Here is a tiny trained network, its code and every weight. The questions are about switching its units off for an input and a target symbol, where a switched-off unit gives its printed mean instead of its output.

import numpy as np


def w(rows, s, z=0):
    codes = np.array(rows[::2]) - 128.0
    scale = np.full(codes.shape[1], s)
    scale[-1] = z or s
    return codes * scale


def norm(h):
    return h / np.sqrt((h * h).mean(-1, keepdims=True) + 1e-5)


def f(y):
    return y / 2 * (1 + np.tanh(0.7978845608 * (y + 0.044715 * y**3)))


def softmax(a):
    e = np.exp(a - a.max(-1, keepdims=True))
    return e / e.sum(-1, keepdims=True)


def log_softmax(a):
    a = a - a.max(-1, keepdims=True)
    return a - np.log(np.exp(a).sum(-1, keepdims=True))


def net(x, mask):
    ids = ['ΘΛΣΨαβγδζημξπτφω'.index(c) for c in x.split()]
    T = len(ids)
    res = E[ids] + P[:T]
    r = norm(res)
    for j in range(3):
        rows = slice(3 * j, 3 * j + 3)
        q, k, v = (r @ M[0][rows].T for M in (Q, K, V))
        z = softmax(np.where(np.tri(T) > 0, q @ k.T / 3**0.5, -1e9)) @ v
        o = O[0][rows]
        res = res + np.where(mask[j], z, o[:, -1]) @ o[:, :-1]
    y = f(norm(res) @ A[0][:, :-1].T + A[0][:, -1])
    res = res + np.where(mask[3:15], y, B[0][:, -1]) @ B[0][:, :-1]
    return log_softmax(norm(res)[-1] @ U[:, :-1].T + U[:, -1])


Q, K, V, O, A, B = {}, {}, {}, {}, {}, {}
E = w([
[146,126,142,5,148,109,183],'Θ',
[68,203,164,164,153,117,125],'Λ',
[188,153,145,47,164,124,123],'Σ',
[137,116,111,133,90,54,148],'Ψ',
[124,128,112,61,172,122,130],'α',
[195,169,147,53,170,122,119],'β',
[122,131,113,46,170,107,149],'γ',
[149,126,121,23,156,115,147],'δ',
[134,130,116,45,173,113,135],'ζ',
[160,136,123,22,143,114,132],'η',
[148,141,61,93,50,164,93],'μ',
[132,124,112,32,160,109,149],'ξ',
[123,129,114,42,169,112,149],'π',
[135,128,129,50,181,117,143],'τ',
[134,138,122,52,172,122,134],'φ',
[91,149,105,36,116,101,176],'ω',
],0.002)
P = w([
[127,111,68,171,211,250,197],'0',
[99,136,156,92,127,89,118],'1',
[113,138,145,86,129,88,122],'2',
[128,136,140,88,130,91,120],'3',
[153,133,141,88,133,88,118],'4',
[170,130,140,92,137,85,116],'5',
[193,128,143,95,139,83,115],'6',
],0.0016)
Q[0] = w([
[51,56,106,254,127,201,163],'H1',
[64,53,92,229,122,231,155],'H1',
[183,158,137,68,135,10,124],'H1',
[165,137,110,61,115,15,114],'H2',
[96,182,151,114,144,62,121],'H2',
[153,197,129,110,135,130,77],'H2',
[85,141,156,176,133,111,107],'H3',
[82,138,163,226,180,130,132],'H3',
[126,121,135,255,156,148,157],'H3',
],0.0062)
K[0] = w([
[80,177,175,78,145,179,67],'H1',
[103,176,161,75,149,194,68],'H1',
[155,60,117,147,88,65,179],'H1',
[148,106,72,150,139,253,156],'H2',
[99,161,190,200,236,172,224],'H2',
[115,181,116,172,126,188,117],'H2',
[124,132,109,169,153,156,164],'H3',
[111,144,117,184,159,148,161],'H3',
[31,202,160,232,194,136,161],'H3',
],0.005)
V[0] = w([
[136,96,200,175,99,31,46],'H1',
[170,193,227,122,132,128,12],'H1',
[85,157,59,95,172,224,232],'H1',
[79,92,66,88,4,140,169],'H2',
[183,66,225,47,150,108,248],'H2',
[193,87,51,73,55,127,55],'H2',
[56,142,212,158,72,10,70],'H3',
[137,120,29,91,100,193,108],'H3',
[30,150,161,207,126,85,95],'H3',
],0.0021)
O[0] = w([
[55,170,173,85,94,130,92,3],'H1',
[165,197,110,88,155,131,123,91],'H1',
[203,73,83,186,162,100,152,252],'H1',
[164,207,139,102,181,59,116,54],'H2',
[65,158,31,112,194,173,54,128],'H2',
[96,180,188,77,151,110,107,7],'H2',
[253,166,95,176,111,174,17,54],'H3',
[87,115,157,177,189,142,148,174],'H3',
[205,160,142,45,113,134,71,17],'H3',
],0.0027,0.0017)
A[0] = w([
[90,124,111,92,184,89,132,209],'N1',
[83,21,62,183,81,217,81,49],'N2',
[121,119,37,155,139,145,148,94],'N3',
[189,141,129,169,146,109,173,50],'N4',
[91,87,227,87,18,228,156,6],'N5',
[170,45,110,79,200,196,184,3],'N6',
[89,139,217,185,208,142,148,161],'N7',
[150,67,75,152,99,161,159,113],'N8',
[115,119,152,70,125,85,170,144],'N9',
[114,175,158,68,80,167,47,125],'N10',
[254,108,136,138,112,167,62,90],'N11',
[101,121,117,180,38,104,121,146],'N12',
],0.0037,0.0014)
B[0] = w([
[186,115,80,198,127,194,152,236],'N1',
[53,106,118,251,188,179,254,144],'N2',
[197,95,226,77,116,69,124,214],'N3',
[58,151,90,61,110,195,83,185],'N4',
[243,74,178,154,50,177,155,82],'N5',
[183,154,37,128,169,30,120,254],'N6',
[187,37,84,90,122,74,154,173],'N7',
[123,95,141,90,172,10,100,223],'N8',
[136,119,128,247,165,161,116,186],'N9',
[92,58,89,151,193,77,184,104],'N10',
[82,140,109,219,158,174,231,125],'N11',
[229,136,95,67,213,173,80,153],'N12',
],0.0022,0.0018)
U = w([
[118,252,76,184,149,213,143,231],'Θ',
[207,51,180,158,41,204,154,147],'Λ',
[73,98,122,121,119,166,118,87],'Σ',
[165,55,85,172,202,62,213,253],'Ψ',
[115,107,143,135,116,135,109,42],'α',
[75,78,131,118,103,180,121,114],'β',
[116,118,133,144,123,136,111,30],'γ',
[94,124,124,137,137,143,115,43],'δ',
[112,118,136,137,119,138,114,20],'ζ',
[89,129,129,127,124,131,111,58],'η',
[106,174,255,110,87,61,178,124],'μ',
[101,134,126,130,128,139,115,44],'ξ',
[120,120,135,138,122,137,124,14],'π',
[102,111,126,125,122,148,114,51],'τ',
[110,108,127,130,115,145,113,43],'φ',
[217,171,97,42,132,91,42,234],'ω',
],0.0094,0.0047)

Each question gives the input, a string of symbols that net reads in full, and the target symbol t.
The units are the heads (3 rows each of Q, K, V and O) and the neurons (one row each of A and B). Each row of codes is followed by its name. A weight is (code - 128) times the scale printed after its matrix; where a second scale follows, it is the last column's (O, A, B and U).
mask holds one flag per unit, heads first, then neurons. A switched-off unit (its flag False) gives its mean, the last column of its rows in O or B, instead of its output. The means were averaged over made-up inputs and are rounded, as every weight is.
A unit's drop is (log p(t) with every unit on - log p(t) with that unit switched off) / (log p(t) with every unit on - log p(t) with every unit switched off).
The circuit of an input: a set's keep is (log p(t) with only the set's units on - log p(t) with every unit switched off) / (log p(t) with every unit on - log p(t) with every unit switched off). Starting from the 12 units with the biggest drops (on a tie, the unit counted first), units are removed one at a time, each time the one whose removal leaves the highest keep (on an exact tie, the one counted first), for as long as the keep stays at least 0.8.
circuit, biggest first: the units of the circuit, biggest drop first
unit that matters most: the unit with the biggest drop
which heads matter: for each layer, one digit per head in row order, 1 if its drop is at least 0.15 and else 0, layers parted by /
drop when u is switched off: that unit's drop, to one decimal
input Λ Λ Λ ζ φ Ψ Λ, target Λ: circuit, biggest first : N5, H2, H1
input Λ Ψ Σ Σ η, target Λ: circuit, biggest first : H1, N5, H2
input Λ Ψ α μ, target Λ: circuit, biggest first : H1, N5
input Ψ μ φ μ Ψ, target ω: unit that matters most : H2
input μ Ψ Σ Λ Σ, target μ: circuit, biggest first : H1, H2
input Λ Λ Λ μ Ψ γ, target Λ: which heads matter : 110
input μ Ψ Λ Λ, target μ: which heads matter : 110
input Λ ξ Ψ, target Λ: which heads matter : 110
input ζ Ψ τ ζ Ψ, target ω: circuit, biggest first : H3, H1
input Σ φ δ μ Λ β μ, target ω: which heads matter : 111
input Λ μ π δ δ μ μ, target Θ: which heads matter : 110
input Λ τ ω μ δ μ, target ω: circuit, biggest first : H2, H1
input Λ Λ μ Ψ δ η, target Λ: which heads matter : 100
input μ π τ μ Θ μ, target Θ: which heads matter : 010
input Λ β μ β α Λ, target ω: which heads matter : 101
input Λ β φ μ Ψ, target Λ: unit that matters most : H1
input Λ Σ Θ φ Ψ Σ Σ, target Λ: which heads matter : 100
input Λ Λ β Ψ η β, target Λ: circuit, biggest first : H1, N5, H2
input Λ Σ ζ Λ, target ω: which heads matter : 011
input μ φ τ Λ Ψ, target μ: circuit, biggest first : H1
input Λ Λ β Θ μ Λ, target Θ: which heads matter : 101
input μ Λ Λ μ Ψ μ, target μ: which heads matter : 110
input μ Λ μ Λ Λ Λ, target Θ: which heads matter : 001
input Λ μ μ β Ψ Λ Θ, target Λ: which heads matter : 100
input Λ μ μ Ψ γ, target Λ: drop when N5 is switched off : 0.5
input μ Σ Ψ, target μ: drop when H1 is switched off : 0.3
input μ μ γ ω Ψ Σ φ, target μ: drop when H2 is switched off : 0.8
